Below is a small trained network, with its code and all its weights. Each question gives an input and a target symbol and asks what happens when units are switched off, that is, made to give their printed mean instead of their output.

import numpy as np


def w(rows, s, z=0):
    codes = np.array(rows[::2]) - 128.0
    scale = np.full(codes.shape[1], s)
    scale[-1] = z or s
    return codes * scale


def f(y):
    return y / 2 * (1 + np.tanh(0.7978845608 * (y + 0.044715 * y**3)))


def softmax(a):
    e = np.exp(a - a.max(-1, keepdims=True))
    return e / e.sum(-1, keepdims=True)


def log_softmax(a):
    a = a - a.max(-1, keepdims=True)
    return a - np.log(np.exp(a).sum(-1, keepdims=True))


def net(x, mask):
    ids = ['βγδεζηθλμξπστφψω'.index(c) for c in x.split()]
    T = len(ids)
    res = E[ids] + P[:T]
    u = 0
    for l in range(3):
        r = res
        for j in range(2):
            rows = slice(2 * j, 2 * j + 2)
            q, k, v = (r @ M[l][rows].T for M in (Q, K, V))
            z = softmax(np.where(np.tri(T) > 0, q @ k.T / 2**0.5, -1e9)) @ v
            o = O[l][rows]
            res = res + np.where(mask[u + j], z, o[:, -1]) @ o[:, :-1]
        u += 2
        y = f(res @ A[l][:, :-1].T + A[l][:, -1])
        res = res + np.where(mask[u : u + 4], y, B[l][:, -1]) @ B[l][:, :-1]
        u += 4
    return log_softmax(res[-1] @ U[:, :-1].T + U[:, -1])


Q, K, V, O, A, B = {}, {}, {}, {}, {}, {}
E = w([
[160,118,124],'β',
[222,145,206],'γ',
[161,117,115],'δ',
[146,123,127],'ε',
[174,201,99],'ζ',
[171,8,146],'η',
[46,110,131],'θ',
[160,116,116],'λ',
[99,112,54],'μ',
[63,120,71],'ξ',
[163,118,127],'π',
[158,117,120],'σ',
[152,190,54],'τ',
[159,118,120],'φ',
[241,88,88],'ψ',
[187,195,155],'ω',
],0.019)
P = w([
[1,212,42],'0',
[99,172,62],'1',
[123,176,81],'2',
[141,186,94],'3',
[153,191,103],'4',
[161,198,117],'5',
[153,202,126],'6',
],0.0048)
Q[0] = w([
[196,208,200],'0.h0',
[178,222,78],'0.h0',
[159,7,103],'0.h1',
[12,95,143],'0.h1',
],0.013)
K[0] = w([
[239,212,188],'0.h0',
[197,254,128],'0.h0',
[229,29,130],'0.h1',
[59,70,124],'0.h1',
],0.0096)
V[0] = w([
[154,230,168],'0.h0',
[178,210,175],'0.h0',
[148,158,188],'0.h1',
[254,23,119],'0.h1',
],0.009)
O[0] = w([
[153,82,65,77],'0.h0',
[212,2,98,87],'0.h0',
[182,103,146,99],'0.h1',
[121,250,134,254],'0.h1',
],0.0096,0.0077)
A[0] = w([
[64,217,50,49],'0.n0',
[122,129,154,74],'0.n1',
[125,65,2,153],'0.n2',
[150,68,214,2],'0.n3',
],0.0086,0.0044)
B[0] = w([
[195,78,99,254],'0.n0',
[116,164,114,122],'0.n1',
[193,171,83,184],'0.n2',
[162,3,53,121],'0.n3',
],0.007,0.0086)
Q[1] = w([
[242,72,186],'1.h0',
[77,189,164],'1.h0',
[178,219,2],'1.h1',
[123,91,173],'1.h1',
],0.0093)
K[1] = w([
[201,135,83],'1.h0',
[64,149,171],'1.h0',
[255,90,70],'1.h1',
[117,48,198],'1.h1',
],0.009)
V[1] = w([
[131,168,85],'1.h0',
[240,114,94],'1.h0',
[53,184,166],'1.h1',
[103,155,2],'1.h1',
],0.0079)
O[1] = w([
[120,160,128,187],'1.h0',
[58,184,164,181],'1.h0',
[1,182,159,2],'1.h1',
[179,177,56,226],'1.h1',
],0.0086,0.0064)
A[1] = w([
[1,51,201,37],'1.n0',
[194,12,104,253],'1.n1',
[5,53,34,199],'1.n2',
[116,36,90,232],'1.n3',
],0.0062,0.0053)
B[1] = w([
[219,2,120,131],'1.n0',
[151,172,196,255],'1.n1',
[65,221,155,168],'1.n2',
[138,182,226,161],'1.n3',
],0.0082,0.0074)
Q[2] = w([
[161,226,77],'2.h0',
[51,119,80],'2.h0',
[132,96,53],'2.h1',
[254,137,108],'2.h1',
],0.0098)
K[2] = w([
[232,255,207],'2.h0',
[65,167,87],'2.h0',
[126,165,18],'2.h1',
[241,171,117],'2.h1',
],0.01)
V[2] = w([
[29,97,134],'2.h0',
[110,124,72],'2.h0',
[158,144,2],'2.h1',
[192,58,1],'2.h1',
],0.0065)
O[2] = w([
[113,76,45,6],'2.h0',
[254,143,126,92],'2.h0',
[157,230,36,155],'2.h1',
[172,159,92,113],'2.h1',
],0.0067,0.013)
A[2] = w([
[2,31,203,152],'2.n0',
[119,117,21,82],'2.n1',
[56,164,176,163],'2.n2',
[213,16,203,3],'2.n3',
],0.0069,0.0025)
B[2] = w([
[254,191,69,216],'2.n0',
[94,145,176,178],'2.n1',
[97,183,175,253],'2.n2',
[33,140,46,245],'2.n3',
],0.0095,0.0052)
U = w([
[127,125,119,86],'β',
[145,68,254,172],'γ',
[123,131,112,86],'δ',
[110,90,97,219],'ε',
[174,125,111,63],'ζ',
[106,216,205,58],'η',
[139,116,134,165],'θ',
[125,120,99,107],'λ',
[83,140,30,69],'μ',
[34,167,94,66],'ξ',
[129,103,104,162],'π',
[123,119,107,111],'σ',
[145,148,66,22],'τ',
[128,95,86,176],'φ',
[124,155,130,254],'ψ',
[221,84,211,86],'ω',
],0.009,0.013)

Each question gives the input, a string of symbols that net reads in full, and the target symbol t.
The units are the heads (2 rows each of Q, K, V and O) and the neurons (one row each of A and B). Each row of codes is followed by its name. A weight is (code - 128) times the scale printed after its matrix; where a second scale follows, it is the last column's (O, A, B and U).
mask holds one flag per unit, layer by layer, with each layer's heads first. A switched-off unit (its flag False) gives its mean, the last column of its rows in O or B, instead of its output. The means were averaged over made-up inputs and are rounded, as every weight is.
A unit's drop is (log p(t) with every unit on - log p(t) with that unit switched off) / (log p(t) with every unit on - log p(t) with every unit switched off).
The circuit of an input: a set's keep is (log p(t) with only the set's units on - log p(t) with every unit switched off) / (log p(t) with every unit on - log p(t) with every unit switched off). Starting from the 12 units with the biggest drops (on a tie, the unit counted first), units are removed one at a time, each time the one whose removal leaves the highest keep (on an exact tie, the one counted first), for as long as the keep stays at least 0.8.
circuit, biggest first: the units of the circuit, biggest drop first
k most important neurons: the k neurons with the biggest drops, biggest first
k most important neurons of layer l: the k neurons of layer l with the biggest drops, biggest first
drop of u: that unit's drop, to one decimal
input φ ξ μ η η γ, target γ: most important neuron of layer 2 : 2.n0
input η μ ω ξ η ε, target ω: circuit, biggest first : 0.h0; 1.h1
input η η ξ, target ξ: 2 most important neurons : 1.n1; 1.n3
input ξ μ ω δ, target ω: circuit, biggest first : 0.h0; 1.h1
input β ξ ω, target ω: circuit, biggest first : 0.h0; 1.h1
input ξ φ ω η φ, target ω: circuit, biggest first : 0.h0; 1.h1
input δ γ ξ ξ τ, target τ: circuit, biggest first : 2.h1; 0.h0
input η ε ξ, target ξ: circuit, biggest first : 1.h1; 2.h0; 0.h0
input η π γ λ π, target γ: 2 most important neurons : 1.n1; 2.n0
input η ψ η τ ω δ, target ω: circuit, biggest first : 1.h1; 0.h0
input η ψ β γ η, target γ: 3 most important neurons : 1.n1; 2.n0; 0.n2
input ξ η ε ξ ω η, target ω: 2 most important neurons : 0.n2; 2.n2
input η ω η λ, target ω: 3 most important neurons : 0.n2; 1.n1; 2.n3
input η μ γ ξ μ, target γ: most important neuron : 1.n1
input η ω φ ξ η, target ω: 2 most important neurons : 2.n3; 0.n2
input ε ε ξ η, target η: drop of 1.h1 : 0.4
input τ ε ε ε μ, target τ: drop of 0.h0 : 0.3
input ξ ω μ, target ω: drop of 0.n3 : 0.0
